Below are the code and all the weights of a small trained network. Each question names an input and a class and asks about switching units off, where a switched-off unit gives its printed mean instead of its output.

import numpy as np


def w(rows, s, z=0):
    codes = np.array(rows[::2]) - 128.0
    scale = np.full(codes.shape[1], s)
    scale[-1] = z or s
    return codes * scale


def f(y):
    return y / 2 * (1 + np.tanh(0.7978845608 * (y + 0.044715 * y**3)))


def log_softmax(a):
    a = a - a.max(-1, keepdims=True)
    return a - np.log(np.exp(a).sum(-1, keepdims=True))


def net(x, mask):
    res = np.array(x, float).reshape(1, 4) / 4 @ E
    y = f(res @ A[0][:, :-1].T + A[0][:, -1])
    res = res + np.where(mask, y, B[0][:, -1]) @ B[0][:, :-1]
    return log_softmax(res[-1] @ U[:, :-1].T + U[:, -1])


A, B = {}, {}
E = w([
[146,171,176,1],'x0',
[206,217,38,146],'x1',
[5,225,138,163],'x2',
[81,101,43,61],'x3',
],0.0056)
A[0] = w([
[175,177,75,134,50],'n0',
[204,188,254,172,85],'n1',
[242,67,151,58,101],'n2',
[58,201,148,126,77],'n3',
[176,69,118,142,63],'n4',
[55,230,160,110,141],'n5',
[117,122,140,113,1],'n6',
[134,137,117,125,5],'n7',
[148,196,192,17,133],'n8',
[201,234,80,98,86],'n9',
[79,57,183,129,69],'n10',
[73,99,27,38,84],'n11',
[111,84,89,207,107],'n12',
[86,167,134,139,46],'n13',
[77,68,217,70,79],'n14',
],0.014,0.0053)
B[0] = w([
[123,193,159,113,162],'n0',
[43,80,188,56,226],'n1',
[142,126,26,103,255],'n2',
[121,152,65,99,201],'n3',
[81,173,73,123,167],'n4',
[160,109,52,109,250],'n5',
[57,198,130,138,106],'n6',
[53,200,129,128,104],'n7',
[88,107,126,254,245],'n8',
[169,197,186,132,220],'n9',
[152,188,144,112,185],'n10',
[44,86,191,71,219],'n11',
[97,134,129,226,197],'n12',
[89,168,87,109,142],'n13',
[170,200,180,131,219],'n14',
],0.042,0.0065)
U = w([
[132,116,26,95,96],'0',
[178,175,163,117,255],'1',
[107,83,106,218,174],'2',
[76,58,151,57,87],'3',
[206,6,107,140,224],'4',
[187,75,125,97,2],'5',
],0.011,0.0034)

Each question gives the input, the list of numbers given to net, and the class t.
The units are the neurons (one row each of A and B). Each row of codes is followed by its name. A weight is (code - 128) times the scale printed after its matrix; where a second scale follows, it is the last column's (A, B and U).
mask holds one flag per neuron, in row order. A switched-off neuron (its flag False) gives its mean, the last column of its row in B, instead of its output. The means were averaged over made-up inputs and are rounded, as every weight is.
A unit's drop is (log p(t) with every unit on - log p(t) with that unit switched off) / (log p(t) with every unit on - log p(t) with every unit switched off).
The circuit of an input: a set's keep is (log p(t) with only the set's units on - log p(t) with every unit switched off) / (log p(t) with every unit on - log p(t) with every unit switched off). Starting from the 12 units with the biggest drops (on a tie, the unit counted first), units are removed one at a time, each time the one whose removal leaves the highest keep (on an exact tie, the one counted first), for as long as the keep stays at least 0.8.
units of the circuit, in order: the units of the circuit, biggest drop first
most important unit: the unit with the biggest drop
top k neurons: the k neurons with the biggest drops, biggest first
drop of u: that unit's drop, to one decimal
input [0,-2,3,0], class 4: top 4 neurons	n2, n4, n0, n9
input [-7,-6,7,6], class 0: top 2 neurons	n8, n3
input [-1,5,4,-3], class 1: units of the circuit, in order	n9
input [8,-1,-8,-7], class 0: top 4 neurons	n2, n12, n11, n4
input [6,5,5,-6], class 2: top 3 neurons	n8, n11, n2
input [-6,5,5,2], class 2: top 3 neurons	n12, n2, n14
input [8,1,-4,-6], class 2: top 2 neurons	n8, n11
input [4,4,-2,4], class 1: top 2 neurons	n9, n1
input [-5,-7,4,-8], class 3: top 2 neurons	n1, n9
input [4,-8,2,-8], class 1: top 3 neurons	n14, n10, n11
input [-3,-4,-1,2], class 1: units of the circuit, in order	n8, n1, n2
input [-6,-8,8,8], class 0: top 3 neurons	n5, n3, n1
input [3,7,-3,-8], class 3: top 2 neurons	n1, n14
input [1,3,3,1], class 4: top 4 neurons	n2, n14, n4, n10
input [0,-6,-2,4], class 1: most important unit	n14
input [-6,0,5,-8], class 3: top 2 neurons	n1, n8
input [-8,6,-5,5], class 2: drop of n12	1.6
input [-5,-6,3,4], class 1: drop of n8	0.8
input [8,-8,-2,1], class 1: drop of n14	5.9
input [-8,-8,5,3], class 1: units of the circuit, in order	n10
